In the rows, 128 means zero.
Each row of numbers stands for one element and depends on some of the facts below. Use the named rows to name the rest.

How the elements are related:
j664 λ 987; j721 λ 496; j810 λ 714; j541 λ 496; j916 λ 496; j732 λ 987
j536 λ 714; j763 λ 987; j424 λ 714; j531 λ 496; j204 λ 987; j131 λ 336
j310 λ 496; j600 λ 987; j889 λ 336; j659 λ 336; j14 λ 714; j357 λ 987
j345 λ 987; j846 λ 496; j453 λ 496; j591 λ 987; j477 λ 336; j475 λ 336
j140 λ 336; j415 λ 987; j167 λ 336; j178 λ 987; j672 λ 496; j127 λ 987
j657 λ 714; j795 λ 496; j155 λ 336; j707 λ 496; j879 λ 496; j912 λ 336
j514 λ 987; j281 λ 987; j625 λ 336; j327 λ 714; j858 λ 714; j44 λ 714
j350 λ 496; j38 λ 714; j626 λ 714; j899 λ 714; j413 λ 987; j785 λ 496
j556 λ 496; j802 λ 496; j30 λ 714; j8 λ 987; j900 λ 336; j849 λ 714
j812 λ 336; j880 λ 496; j816 λ 987; j630 λ 496; j961 λ 336; j637 λ 336
j478 λ 714; j259 λ 714; j662 λ 987; j265 λ 714; j458 λ 987; j608 λ 496
j139 λ 496; j933 λ 336; j165 λ 496; j368 λ 496; j945 λ 714; j104 λ 987
j388 λ 987; j664 γ j296; j721 γ j822; j810 γ j296; j541 γ j656; j916 γ j491
j732 γ j387; j536 γ j356; j763 γ j2; j201 γ j129; j424 γ j129; j531 γ j587
j204 γ j389; j131 γ j37; j310 γ j37; j600 γ j276; j889 γ j387; j659 γ j594
j37 γ j97; j387 γ j129; j14 γ j37; j357 γ j201; j345 γ j37; j846 γ j384
j453 γ j356; j591 γ j97; j477 γ j491; j475 γ j747; j140 γ j211; j415 γ j105
j167 γ j384; j384 γ j105; j178 γ j594; j276 γ j105; j672 γ j374; j127 γ j666
j657 γ j822; j656 γ j389; j666 γ j254; j356 γ j594; j374 γ j97; j795 γ j296
j155 γ j282; j707 γ j105; j879 γ j282; j912 γ j374; j514 γ j211; j296 γ j254
j281 γ j822; j625 γ j129; j327 γ j865; j858 γ j254; j44 γ j594; j350 γ j33
j789 γ j105; j38 γ j374; j626 γ j389; j899 γ j587; j413 γ j587; j282 γ j33
j491 γ j97; j144 γ j97; j785 γ j276; j556 γ j389; j802 γ j97; j30 γ j144
j8 γ j33; j900 γ j97; j849 γ j201; j812 γ j587; j880 γ j387; j816 γ j144
j630 γ j594; j961 γ j2; j637 γ j356; j478 γ j747; j259 γ j33; j662 γ j129
j265 γ j97; j458 γ j865; j608 γ j129; j139 γ j254; j933 γ j201; j165 γ j211
j368 γ j201; j822 γ j254; j945 γ j387; j104 γ j491; j865 γ j594; j388 γ j374
j721 β j104; j810 β j672; j541 β j662; j916 β j453; j732 β j812; j536 β j265
j389 β j178; j763 β j165; j201 β j424; j387 β j933; j14 β j131; j357 β j30
j453 β j664; j475 β j608; j140 β j721; j167 β j491; j384 β j8; j276 β j44
j656 β j38; j747 β j356; j356 β j357; j707 β j388; j879 β j659; j912 β j732
j514 β j961; j2 β j14; j296 β j389; j587 β j846; j38 β j139; j626 β j747
j899 β j656; j594 β j155; j413 β j129; j282 β j281; j491 β j140; j105 β j880
j785 β j822; j30 β j900; j900 β j105; j880 β j707; j816 β j201; j254 β j889
j259 β j37; j662 β j413; j933 β j802; j165 β j296; j822 β j849; j945 β j763
j211 β j531; j104 β j345

Named rows:
j178: [102 138 103  96 108 177 135 139 112  93 151 124 133 135 114 118 121 125
 143 143 141 114 136 128  91 140 107 115 116 118 144 153  68 148 161 188
  82 170 107  86 104 188 138]
j785: [141 120 171 155 135 140 120 156 143 108 106 135 169 142 135 148 130  83
 126  94 147 166 115  42 107  97 176 134 140  94  85 134 192 124 101  96
  84  87 102  94 163 139 109]
j721: [159  98 133 143 131 135 147 148 125 138 117 161 143 164 134 132 155  91
 144 118 164 170 101  64 100 119 182 104 159 147  98 119 220 142  98 106
 101 149 109  97 142  74 129]
j127: [110 152  86 102 100 140 128 137 115 134 128 135 114 140 116 134 149 142
 110 152 153 118 111 123  91 156 105  94 102 151 137 129 123 196 156 166
  70 181 114 105 116 139 122]
j97: [161 169 148 121 140 103 148 123 109 163 142  95  90  76 133  98 107  97
 152 159  82 115  91 139 191 141 132 169 126 104 158 163 160 146 184 119
 188 110 161 153  87  81 108]
j44: [117 115 122 124 157 133  91 128 117  80 162 107 159 152 129  97  72 138
 149 160 156 149 119 172 111 110 105 121 133 149 138  93  67  52  68 141
 137 135 138 109 148 168 184]
j707: [144 118 171 154 133 140 124 156 142 110 106 137 167 143 135 147 131  84
 127  93 146 166 117  45 105  97 176 134 141  95  85 136 191 124 102  96
  87  90 102  94 162 137 110]
j14: [173 168 116 104 131  81  89 133  79  90 155 107 152 120 145 123 135 156
 145 176 148 131  70 170 154 100 143 119  89 146 160 106  85 115  66  93
 158 124 131 143 129 153 151]
j478: [125 127 127 122 140  90  95 126 127 109 137 112 150 142 145 114 102 157
 131 151 151 149 114 169 105 107 100 112 109 153 124  81  84  90  68 112
 132 127 137 130 157 158 170]
j625: [ 95 117  80 140 112 146 112 108 122 129 119 166 159 140 117 183 155 190
  98  73 125 103 182 162 167 129 133 111 132 138 133 134 103  96  94 119
 147  98 148 196 119 108 107]
j296: [127 115 115 160 170 132 107 121 145 166 120 122  46 140  99 102 100  88
  95 178 130 109 111 131 154 188 126 142 159 178 143  94 209 136 171 149
 140 156 145 121 143  39 125]
j810: [125 130 102 130 150  94  80 128 119 123 142 119 140 162 130 112 101 154
 113 173 175 154  89 166 110 127 103  95 123 190 131  67 132 103  61 121
 121 150 146 126 161 112 169]
j865: [114  95 145 148 180 189 125 124 142 103 150 106  73 128  98  79  58  62
 147 157 100 103 156 141 153 161 128 180 175 119 152 134 113  61 183 178
 166 135 134  94 124 120 147]
j310: [207 138 147 116 112 120 157 155  85 107 130 151 155 121 149 143 189  94
 174 121 136 149  81  67 144  93 221 126 126 105 126 159 175 156 105  77
 138 122  94 113 110 115 112]
j281: [111 152  81 101 101 139 124 137 115 135 128 136 113 145 114 133 150 143
 107 157 159 118 107 122  92 159 106  91 105 160 139 126 131 199 153 168
  66 185 114 103 117 132 122]
j879: [149  63 191 121 106 111 181 125 141 136 125 145 149 141 121 123 172 129
 135 119 126 173 142  66 111  97 161 110 171 122 108 153 166 167  88  97
 120 137 103  79 144 163 129]
j357: [114 154  63  83  73 149 117 118 119 115  82 150 120 116 102 167 144 174
 118 107 133 114 152 135 124 105 139  96  82 113 134 123  91 185 169 196
 100 175  93 134 137 171 120]
j659: [ 89 103 113 152 144 176 123 128 111 101 181 146 168 160 124 142 138 144
 119 112 134  97 167 154 142 164 111 132 161 143 147 161  78  61  87 111
 135  94 154 152  92 126 124]
j763: [112 151 107  94  91 135 141 136 121 124 124 128 125 125 129 135 151 147
 124 135 135 113 132 124  85 139 102 109  91 122 131 141  84 186 161 158
  77 162 106 107 112 178 123]
j626: [138 138 130 147 159  87 100 107 162 115 147 109 153 124 157 118 137 150
 124 108 154 128  95 196  79  97  80 110 118 154 114  62  66  90  70 121
 130 143 121 137 162 158 166]

Which element is each row?
No name comes twice in this set of rows, the named rows included.
[112 149 109  94  88 133 144 138 120 123 121 130 123 127 134 134 153 145
 127 138 135 113 136 124  81 141 100 109  88 123 127 139  81 184 163 153
  77 162 105 107 111 179 125] -> j514
[ 88  81 153 138 113 116 145 104 130 144 168 141 155 144 114 149 184 199
  77 127 115 106 180 151 153 158  91 114 162 161 151 167  88 135  68  84
 135  98 154 152 106 159 106] -> j155
[129 130  82 111 121 104  73 108 124 101  95 132 146 133 117 147  95 187
 126 123 148 150 134 181 143  72 136 100 101 144 126  64  91  89  75 151
 155 139 124 157 180 151 167] -> j849
[104 124 133  84  80 121 153 118 128 132 135 122 121 122 109 129 164 173
 105 154 125 120 143 125  99 137  88 100 111 132 144 156  78 215 146 161
  82 172 107  91 117 213 122] -> j8
[124 160 111 118 110 130 146 117 156 130 135 127 127 105 143 138 186 136
 117  93 139  92 113 151  59 127  82 106 101 123 122 121  66 185 163 168
  75 178  91 116 118 176 119] -> j204
[112  94 143 149 183 197 123 124 140  98 156 104  76 129  94  76  52  61
 150 158 103 103 156 140 154 161 129 179 179 118 155 137 111  54 184 184
 166 138 134  90 123 122 152] -> j356
[147 129 157 189 188 120 139  88 217 158 130 109  65  79 143 109 160  76
 108  73 100  66 117 182  99 140  87 165 156 125 117  82 108 115 188 150
 156 152 106 140 147 103 122] -> j656
[ 82 138 131 171 141 146  86 136 131 114 149 132 175 148 127 174 142 153
  65 101 135  97 155 129 146 159 106 137 131 131 129 149 114  92  80  82
 101  49 154 166 124 134  88] -> j167
[110 142 115  83  78 125 159 154 109 127 108 136 112 139 155 128 149 137
 144 151 129 117 156 114  65 153 104 115  68 120 120 138  70 177 172 127
  78 153 107 106 101 175 133] -> j413
[150  85 153 136 139 172 158 148 124  94 137 149 163 156 132 116 127  75
 179 103 145 166 129  69 100 101 182 128 170 106 103 147 156  92 107 125
 119 134 102  79 131 130 146] -> j630
[ 97 106 126 140 114 125 149 143 108 134 139 156 148 162 166 150 166 155
 121 119 122 101 189 141 114 175 109 132 114 146 122 144  82  89  97  52
 129  79 152 171  88 113 119] -> j812

The same elements again, as new rows of numbers:
Some elements and their rows:
j812: [119 105  79 137 151 118  77  95 150  97 164 149 166 126 133  95 125 103
 147 133 171  95 124 113 169  89 150 102 119 114 123 137 128 189]
j933: [161  94 136  64 159  56  94 102 100  55 143 125 114 154 126 185  98 114
 136 116 120 136 190  96 182  74 134 132 128 103 131 115 133 195]
j802: [128 136 123 145 102 157 126 122 125  93 135 147 171 106 138 163 145 165
 118 150 108 150 115  95 116 135 119 135 183 150 118 125  89 106]
j531: [105 138 104 158 113 174 115  96 125  95 183 145 183 107 172 123 135  92
 127 148 150  95 159 119 137 114 127 141 172 137 141 117  96 140]
j310: [124 127 122 138  92 158 116 120 138 114 138 157 170 111 127 159 158 164
 111 144 102 167  94  98 102 148 114 130 195 152  96 149  76  93]
j721: [101 135 105 161 135 140 121 138 165 102 132 118 162 161 140 128  58  98
 122 154  95  60 130 119 131 143  98 198 167 115 102 106  53 116]
j785: [126 204 120 156 117 150 127 125 122 106 178  97 161  62 184 151 140 126
 133  80 101 109 121  59 154 115  82 165 166  87 138 160  98 143]
j139: [105 139 114 156 130 144 119 128 153  95 140 120 160 148 141 136  81 103
 126 146 104  73 140 115 130 129 107 186 168 122 112 110  71 116]
j350: [118 164 126 128 103 172 123  94 142 105 174 138 190  48 130 159 109 108
 131 104 111 108 159  95 122 108 144 172 122 147 104  87  84 125]
j38: [158  98 128 140 123 190 141 165 123 111 125 154 137 156  78 119 149 202
 109 121  90 179 129 138 149 133 144  96 133 122 144 117 129 152]
j327: [ 79 123 104 130 139 180 155 140 132 129 153 106 110 151  89  93 152 126
 117  90 109 123 185 172 194  72 131 167 103 153  94 134 161 107]
j424: [127 111 137  91 139 144 126 133 127 111 163 125 124 174  85 139 124  86
 108  80 106 139 213 152 147  93 138 134 139 101 166 132 127 165]
j858: [113 114 115 142 149 166 128 161 169 132 154 118 134 196  80  86  84 107
 120  97  94  93 153 167 149 125 127 156 128  96 134 121 107 156]
j664: [122 145 132 138 156 123 121 128 172 101  66  93  93 155  87  67  64  81
 135 143 134  67 125 137 133 189 112 177 104  98 118 127  79 128]
j591: [151 139 147 122 120 145 126 108 139 101  71 124  98  99  86  92 152 147
 136 143 145 157 107 120 121 179 129 116 111 129 134 148 108 121]
j37: [151 109 131 126 102 144 107  96 148 125 136 142 155 132  94 109 128 138
 115 125 105 172  79 124 128 167 105 101 156 162 112 159 136 120]
j865: [110 126 118 124 116 149 136  88 127 111 150  97 120 129 120  91 115  96
 128 115 118 121 139 155 192 114 103 161 111 185  87 133 176 100]
j97: [160 118 136 130 100 157 114  98 138 113 141 138 149 122 105 107 112 130
 119 129 105 162  98 129 144 151 102 109 145 163 127 140 144 133]
j587: [131 119 116 143 113 158 107  76 133 112 172 138 162 125 135  81 107  69
 130 129 144 116 132 152 160 136 118 118 133 146 147 131 151 165]
j594: [120 128 123 128 117 148 129  86 135 111 149 106 128 130 118  95 113  95
 128 116 119 123 135 146 183 112 101 152 115 179  99 134 164 117]

Rows to name:
No name comes twice in this set of rows, the named rows included.
[128 131 129 114 127 198 125 124 158 141 176 143 169 100  65 112 113 108
 118  66 102 120 163 141 142  91 166 143  91 117 132  97 120 166] -> j259
[140 141 161  75 132 104 118  88 123  82  95 101  79 124 103 125 126  76
 132 115 148 131 184 125 127 147 128 148 113 115 150 141 110 152] -> j662
[107 113  97 149 136 195 124 130 140 123 181 149 157 159 107  79 144  88
 115 101 140 111 181 169 152 104 152 107 129 108 167 128 128 180] -> j899
[123 188 120 150 118 153 125 120 127  98 179 108 162  74 173 148 134 120
 130  95 107 105 130  77 144 112  90 162 163 105 134 147  97 135] -> j707
[145 210 144 131 140 133 129 112 139 109 124  69  84  52 132  76 149 105
 150  74 135 114 110  80 152 157  93 148  98  72 153 175 121 164] -> j600
[172  91 106 130 140 107 100 130 132  78 116 159 146 127 102 134 129 208
 141 158 120 162  73  90 165 121 142  89 123 131  94 127 128 162] -> j912
[165 128 153 125 119 150 132 114 121  79  54 129  98  99  87 103 149 186
 134 163 135 172 105 121 128 188 131 109 111 133 137 131 107 132] -> j388
[173 105 142 137 105 156 127 108 128  98 128 140 150 126 108 116 110 160
 118 140 104 177  92 125 157 161 107 102 138 160 127 128 145 140] -> j374
[ 93 120 105 129 139 180 145 139 141 129 154 114 113 159  82  97 145 127
 114  85 111 118 181 172 182  80 136 156 111 142 113 130 151 120] -> j44
[151 135 140 115 107 162 115  76 154 118 166 126 168  77 100 109  82  82
 131  93 117 126 127 118 147 125 128 144  99 158 117 109 139 148] -> j33
[123 129 121 125 106 194 128 155 153 123 158  98 146 167  83 119 102 149
 138  80 135 106 167 182 104  63 121 134 123 124 161 139 150 175] -> j626
[135  99 116 127 118 183 122 148 157 145 144 152 141 161  61 109 162 171
 103 100  95 182 112 143 125 137 138  98 154 126 123 159 113 134] -> j14
[118 104 142  56 145 127 112 114 133 129 171 121 116 191  83 162 139  62
 100  64  94 151 223 146 129  96 138 139 163  98 155 153 116 157] -> j945

Now the same elements, written a new way:
Some elements and their rows:
j276: [ 94 139 161 145 145 143 162 108 134 100  88 138 139 184 154 135 132 116
 114 146 166 121 184  88 122 118 111 137 117 108 170  85 132 108]
j662: [122 157  91 151 191 110 126 158  98 157 104 162 124 114 125 133 112 139
 152  63 106 127 117 134 112 113  76  99 133 137 114 138 147  96]
j201: [104 196  99 114 142 133 163 113  93 134 124 150 106 116  89 150 110 134
  94 130 128  80 186 131 122 132  79 125 117 103 135 164 153 101]
j30: [136 106 116 113  93 132  96 135 203  90 148 135 144 115 133 134 178 154
  57 111 105 133 140 143  88 156 181 122 132 139  86 173 130 130]
j763: [138 121 113 168 187 127 120 157 128 150  90 147 149 131 126 134 117 120
 172  87 124 142  97 100 130 109 105 118 145 158 119 139 136 110]
j140: [132 169 134  88  84 135 138 156 121 142 101 107 137 117 112 142 111 118
 140 133 170 166 101 136 169 110 142 167 129 144 111 105 139 109]
j858: [ 94 119 114 129  98  84 101  83 127  90 100 112 112 145  90  97 169 121
  86 118 116 124 119 132 112 183 157 112 162 162 119 165  80 115]
j822: [100 122 149 120 119 108 125  92  96 109 112 139  69 182 100 112 115  98
 118 150 145  79 123  85 153 148 128 141 152 117 118 154 113 130]
j879: [172  59 146 157 111 124 195 105 117 129 205  65 124 141 111  99 130 190
 207 138  91 202 139 155 133 106  83 127 117 128 152 135 112 130]
j664: [106  95 127 157 158  79  88 107  92 143 104 156  78 157 126  80 122  78
 178  71 122 111  74  94 153 134 122 110 169 141 114 160  93 111]
j8: [144  90 109 173 176 131 142 135 111 144 112 123 146 150 117 122 128 150
 201  76 100 190 108  93 130  92  90 117 141 146 103 154 160  97]
j259: [123 103  94 136 103 112 145  94 133  88 109  85 153 151  79 121 181 173
 106 122  88 189 142 136  93 155 132 121 147 162 105 159 127 101]
j626: [ 89 127 125 137 118 119 137  86 126  80  94 127 176 108 105 126 199 124
  82 163 105 158  80 162  83 162 152 113 149 164 120 162 140 123]
j916: [170  84 164 132 113 152 127 164 205 141 233 136 113  87 173 117 118 150
 129 135 118 111 130 169 123 127 154 118  99 111 139 133  99 171]
j721: [118  80 170 132 107  86 125  85 111 136 186 110  57 134 130  55 116  97
 154 143 127  91  92 157 167 159 133 118 141 126 172 129  31 159]
j144: [141 122 145 120 125 152 128 144 168 102 153 156 115 153 136 153 111 138
  94 148 137  91 154  98 127 129 137 153 116  95  92 153 167 139]
j374: [141 123 147 118 130 153 121 148 164 102 156 154 106 153 144 149 110 144
  95 148 132  95 147 101 124 129 146 154 109  99  83 139 168 142]
j389: [103 141 153 138 140 147 154 105 100  90 113 149 139 145 119 146 131 109
 118 188 130 108 107 110 119 124 116 139 138 121 119 147 171 129]
j587: [134 157 146 137 143 151 144 137 134 116  97 130 131 160  89 153 102 131
 108 167 151 104 138  96 142 132 112 147 143 143 123 138 121 124]
j33: [134 118 134 138 131 141 167 113 108 108 121 112 125 172  93 144 120 149
 140 163 124 134 147  93 128 123 100 152 129 122 109 146 157 122]

Name these rows:
No name comes twice in this set of rows, the named rows included.
[143 182 138  93  87 148 132 168 131 145  82 104 147 123  91 145 108 123
 132 134 175 164  97 142 177 108 140 169 141 157 116 106 121 103] -> j812
[101 167  81 114 116  90 125 108 122 106 101 125 137 106  91 129 167 164
  68 110 103 128 148 171  79 165 119 103 138 151 122 150 110  99] -> j424
[139 151 129 135 137 116 157 132 111 152 181 123 104  89 134 114 110 161
 136 132 114 104 136 202 121 123  87 103 110 122 173 105  88 143] -> j608
[128 109 109 120  95 130 109 126 189  96 134 123 147 118 120 130 174 151
  64 113 106 137 145 145  92 158 173 118 134 143  93 167 123 126] -> j265
[158  84 145 157 125 132 182 115 128 136 191  81 123 130 123 105 129 171
 178 150 105 169 131 160 134 116  97 126 120 130 160 126  97 141] -> j350
[117 179  67 140 191 116 140 143  83 189 115 172 131  84 111 139 111 129
 147  41 108 111 148 145 119 108  62  81 127 118 136 178 142  74] -> j357
[130  93 162 145 114 103 136 103 119 134 177 108  78 127 128  83 116 113
 154 147 132 106 102 160 155 148 124 115 141 131 172 123  48 153] -> j139
[172  92 109 117 139 138  98 107 103 171 161  75 159  81 147 125 109 114
 169 180 104 110 142 127 134 143 154 106 117 119 188  60 100 222] -> j453
[106 192 116 116 150 102 143 137  93 109 121 153  85 147 115 147 105 167
  96 146 125  83 147 136 110 137  76 134 120 112 110 110 165 116] -> j387
[114 174 122 120 139 127 145 125 100 117 114 152 111 145  99 150 110 141
 106 144 132  87 161 121 122 133  94 133 119 111 123 134 153 118] -> j129

